Each row has a name. After each piece below comes the name of the row it's from, unless a question asks for something else. Each question is about the rows just above it. Some pieces are copies with a little noise.

K_553: [-23.4  -5.1  -9.7  11.7 -27.0   9.3]
K_986: [ 42.1  31.9  39.8 -57.4 -36.1 -20.7]
K_889: [ 33.8 -44.5  10.0 -72.8  51.8  33.2]
K_929: [-0.2 11.0  1.7 -7.9  2.0  6.2]
K_558: [ 11.9   1.4  33.6  16.6 -42.1  36.1]
K_326: [ 46.3  13.3  60.5 -59.5  82.9 -11.8]
K_522: [-59.5  46.3  82.9 -11.9  60.5  13.3]
K_594: [ 33.8 -44.5  10.0 -72.8  12.8  33.2]
K_48: [ 36.1 -42.1  33.6  11.8  16.6   1.4]
K_49: [-18.4 -11.7  -1.5  16.8  12.0  -6.5]
What comes right after [-11.9] in the named rows?	[60.5]
find: [-18.4 -11.6  -1.4  16.8  12.0  -6.5]	K_49
What comes right after [11.9] in the named rows?	[1.4]
[ 36.1  11.9   1.4  33.6  16.6 -42.1] is which row reordered?	K_558
The entry that follows [1.7]:	[-7.9]
[ 82.9 -11.8  46.3  13.3  60.5 -59.5] is which row reordered?	K_326

K_612: [ -5.5 -14.9  17.7  38.6 -13.6  38.0]
K_452: [-12.5 -14.4  36.8  23.7   5.7  15.8]
K_997: [ 33.7  20.5   7.3  35.2 -32.5 -13.4]
K_267: [ -6.2  -5.2  38.7  32.3  17.6 -65.8]
K_932: [  6.5  17.6 -10.1 -19.8  12.6 -17.4]
K_995: [-28.8   9.5 -57.9 -45.4   2.0   7.0]
K_42: [ 36.6  -9.8  21.9 -37.1  38.6  -5.8]
K_443: [ -5.8  38.6  -9.9  36.6  21.9 -37.1]
Put [ -5.8  38.6  -9.8 -37.1  36.6  21.9] back in order: which row is it?	K_42
find: [ 36.6  -9.8  21.9 -37.1  38.6  -5.9]	K_42
The one value in K_42 and K_612:	[38.6]

K_687: [  2.1  15.5  34.3 -26.4  24.7  42.8  36.2  27.3   7.1 -12.5   7.3  -2.5
 -13.7  22.6 -21.8   3.5 -30.1  36.8 -33.8]
K_834: [  3.9   7.8  13.5 -18.9  27.8  30.3   6.5  30.7   1.7  -4.2  38.8   8.5
  -2.2  16.8 -21.2   5.4  -4.2  23.6 -50.1]
K_824: [ 16.6  27.6  -5.2 -18.5  27.1  -7.0  21.6  41.9   0.0 -23.4  19.1   2.4
  -8.1   6.3  -7.4  -6.1 -25.9   7.2 -31.8]
K_402: [ 24.1 -55.8  15.0  -7.0   6.5  16.6   6.3   6.6   8.7 -15.1  31.9  -4.4
   0.1 -26.8 -24.2  16.0   7.0  27.4  62.6]
K_773: [ 39.6  22.9   0.6   2.4  24.5  37.1  25.3  45.0  11.1  -9.5  33.2 -12.9
  -3.0  26.2 -19.8  31.8 -31.6  25.2 -55.5]
K_930: [  6.6  -4.4   6.5 -24.2  24.1  31.9  16.0  62.6  16.7   7.0  27.4   0.1
   6.3   8.7 -26.8  -7.0 -15.1  15.0 -55.8]
find: [ 24.0 -55.9  15.0  -7.1   6.4  16.7   6.4   6.7   8.6 -15.1  31.7  -4.5
   0.2 -26.8 -24.2  16.0   7.1  27.4  62.6]	K_402
find: [  6.6  -4.4   6.5 -24.2  24.1  31.9  16.0  62.6  16.7   7.0  27.4   0.1
   6.3   8.7 -26.8  -7.0 -15.1  15.0 -55.8]	K_930
Shared by K_402 and K_834:	[6.5]
Which value is in both K_930 and K_834?	[6.5]
Which row holds these entries in another order? [-15.1  15.0 -55.8   6.6  -4.4   6.5 -24.2  24.1  31.9  16.0  62.6  16.7
   7.0  27.4   0.1   6.3   8.7 -26.8  -7.0]	K_930
[ 24.1   6.5   0.1 -15.1   7.0  15.0  -4.4  16.7 -24.2  16.0 -26.8   8.7
 -55.8  31.9   6.6  -7.0  62.6   6.3  27.4] is which row reordered?	K_930

K_677: [ 35.3  34.6 -38.2  35.5]
K_291: [ 26.1  26.2  25.1 -24.3]
K_299: [-32.7 -35.1   9.0 -31.3]
K_996: [-38.2 -42.5   3.8 -35.2]
K_550: [ 21.9   9.1 -24.7  23.3]
K_907: [ 56.3  58.9 -11.7  55.7]
K_316: [ 26.2  26.1 -24.3  25.2]
K_565: [-33.0 -35.4  24.6 -30.9]
K_325: [-54.2 -49.0  82.5 -58.8]
Which row holds [ 26.2  26.1 -24.3  25.2]?	K_316
Put [ 25.2 -24.3  26.1  26.2] back in order: which row is it?	K_316

K_257: [-11.2  39.9 -39.8  -2.6  -9.8 -45.2 -31.2]
K_598: [-16.9  64.5 -53.4 -51.5 -20.9 -73.7 -51.3]
K_254: [ -7.4  61.3 -53.6 -25.7 -23.0 -62.6 -51.6]
K_921: [-51.6 -72.4  -4.7   4.9  23.9  82.1  62.3]
K_183: [  2.3 -41.4  25.4  -4.6  18.5  50.6  41.5]
find: [-11.2  39.9 -39.8  -2.5  -9.8 -45.2 -31.2]	K_257
Shared by K_254 and K_921:	[-51.6]
What comes right after [2.3] in the named rows?	[-41.4]
find: [-17.0  64.5 -53.3 -51.5 -21.0 -73.8 -51.2]	K_598
The entry that follows [-4.6]:	[18.5]

K_184: [-44.2 -34.3 -44.2 -25.4  46.6  41.2 -20.0]
K_555: [ 66.5  44.3  68.6  65.4 -43.4 -12.4  43.8]
K_792: [ -9.1   5.2  -7.3 -14.7   6.1  -0.5 -16.4]
K_888: [-19.4 -10.5 -18.0 -19.8  13.9   1.9  -9.3]
K_427: [ 55.1  49.6  60.2  49.2 -34.3  -9.0  25.2]
K_298: [ 41.1 -25.4 -34.3 -20.0 -44.2 -44.2  46.6]
K_833: [-74.6 -48.7  61.4 -61.0  63.7  29.8 -40.6]
K_112: [-20.0 -44.2  41.1 -25.4 -44.2  46.5 -34.3]
K_904: [-74.6 -48.7 -76.4 -61.0  63.7  29.8 -40.6]
K_771: [63.8 21.2 20.3  0.5 16.0 24.6 -2.0]
find: [ 41.0 -25.5 -34.3 -20.0 -44.1 -44.2  46.6]	K_298
[-20.0 -44.2 -34.3 -44.2 -25.4  46.6  41.2] is which row reordered?	K_184
find: [-20.0 -44.2  41.1 -25.4 -44.2  46.5 -34.3]	K_112
Put [-40.6  29.8  63.7 -61.0 -76.4 -48.7 -74.6] back in order: which row is it?	K_904
find: [-19.9 -44.2  41.2 -25.3 -44.2  46.5 -34.4]	K_112
Put [-44.2 -44.2 -34.3 -25.4 -20.0  41.1  46.6] back in order: which row is it?	K_298

K_660: [ -2.4   6.9  38.1 -14.8 -10.5]
K_801: [  6.8  38.1  38.1  -2.4 -14.8]
K_315: [  1.5  -3.0 -13.9  58.1 -21.2]
K_805: [ -2.9   4.6 -35.9  14.1 -11.4]
K_683: [-13.7 -14.6 -14.8  14.9 -21.6]
K_66: [ -2.7   7.8 -30.2  -2.9  13.2]
K_957: [-18.9  38.2  -9.4   9.7  -1.4]
K_981: [-4.2 13.9  0.5 54.4 -2.0]
K_877: [-17.1  11.1 -22.8  -3.7   9.3]
K_482: [ -9.5  24.5  38.1 -19.7   9.4]
K_691: [  7.5 -18.5   3.8  45.6  -3.4]
K_506: [ 6.3 -2.9 79.6 10.4  0.4]
Put [-19.7  -9.5   9.4  38.1  24.5] back in order: which row is it?	K_482
[-10.5  -2.4   6.9  38.1 -14.8] is which row reordered?	K_660
find: [  7.4 -18.5   3.9  45.5  -3.4]	K_691
Which value is in both K_482 and K_801?	[38.1]
Shared by K_683 and K_660:	[-14.8]

K_811: [ 22.3   2.0 -35.5 -18.4   5.6  15.8  -9.4 -17.2  12.9  -7.1 -17.3  13.8
  30.4  10.1 -12.8 -18.0  22.9  29.5  -7.5 -16.5  14.8 -25.5  11.8  22.8
  13.1 -13.8 -26.1   2.8]
K_838: [ -4.8 -13.9   5.5   1.5  28.7  36.9 -25.6 -24.1   8.3  13.1 -10.5  23.1
  36.6  11.3   2.1 -33.2  35.3  -4.7 -19.4  11.9  21.9  27.7  -3.1  -1.4
  -2.0 -12.4  17.9  25.6]
K_940: [ 11.3  17.1   7.0 -37.9 -12.8  10.1  -2.7 -13.9 -18.5 -19.0  -3.1   5.2
  29.8   6.2 -32.0 -26.4  16.1  -1.5   2.2  29.3  34.8  -7.6  22.2  12.2
  -1.7  -0.7  -7.9 -22.6]
K_793: [ -4.8 -13.9   5.5   1.5  28.7 -48.9 -25.6 -24.1   8.3  13.1 -10.5  23.1
  36.6  11.3  23.4  -2.5  35.3  21.3 -19.4  11.9  21.9  27.7  -3.1  -1.4
  -2.0 -12.4  17.9  25.6]
K_296: [-48.7   5.8  11.7 -29.2   4.7  60.4  -9.7  -5.8  -3.6 -24.6  28.5   2.2
  30.9  -3.4  -9.4  13.6  -6.6   3.1  -7.6  20.6   6.0   9.9  -8.9  18.3
  40.5  20.6  40.3   3.2]
K_248: [ -4.8 -13.9   5.5   1.5  28.7  36.9 -25.6 -24.1   8.3  13.1 -10.5  23.1
  36.6  11.3   2.1  -2.5  35.3  21.3 -19.4  21.8  21.9  27.7  -3.1  -1.4
  -2.0 -12.4  17.9  25.6]
K_879: [-51.2  23.8  -7.3  21.1  -2.6  16.7 -28.0  -2.0 -20.5 -14.2  -0.9  24.2
 -11.6 -28.4 -22.6  17.0  27.0   5.5  -8.7  15.9  14.1  22.2 -21.7  30.1
  59.2  34.8  16.0  -2.8]
Right after [15.9] comes	[14.1]
The one value in K_793 and K_811:	[13.1]
Right after [-21.7] comes	[30.1]
find: [ -4.9 -13.9   5.6   1.6  28.7  37.0 -25.6 -24.0   8.3  13.0 -10.6  23.0
  36.7  11.5   2.2 -33.2  35.2  -4.8 -19.4  11.9  21.6  27.8  -3.1  -1.4
  -1.9 -12.4  17.9  25.7]	K_838

K_370: [ 67.1  27.2  23.5 -10.8 -67.4  42.7]
K_125: [  6.6 -35.8  63.6  22.5  67.2  53.4]
K_787: [-35.3  -8.0  10.1 -49.6   4.8  66.0]
K_27: [ 66.1  49.1  66.0  16.8   2.0 -66.5]
K_105: [ 66.0  16.8 -52.0 -25.8 -49.6 -18.2]
find: [  6.5 -35.8  63.6  22.6  67.2  53.5]	K_125
Which value is in both K_787 and K_27?	[66.0]
find: [-35.3  -8.0  10.1 -49.6   4.8  66.0]	K_787
What comes right after [67.1] in the named rows?	[27.2]
find: [ 67.1  27.2  23.5 -10.8 -67.4  42.7]	K_370

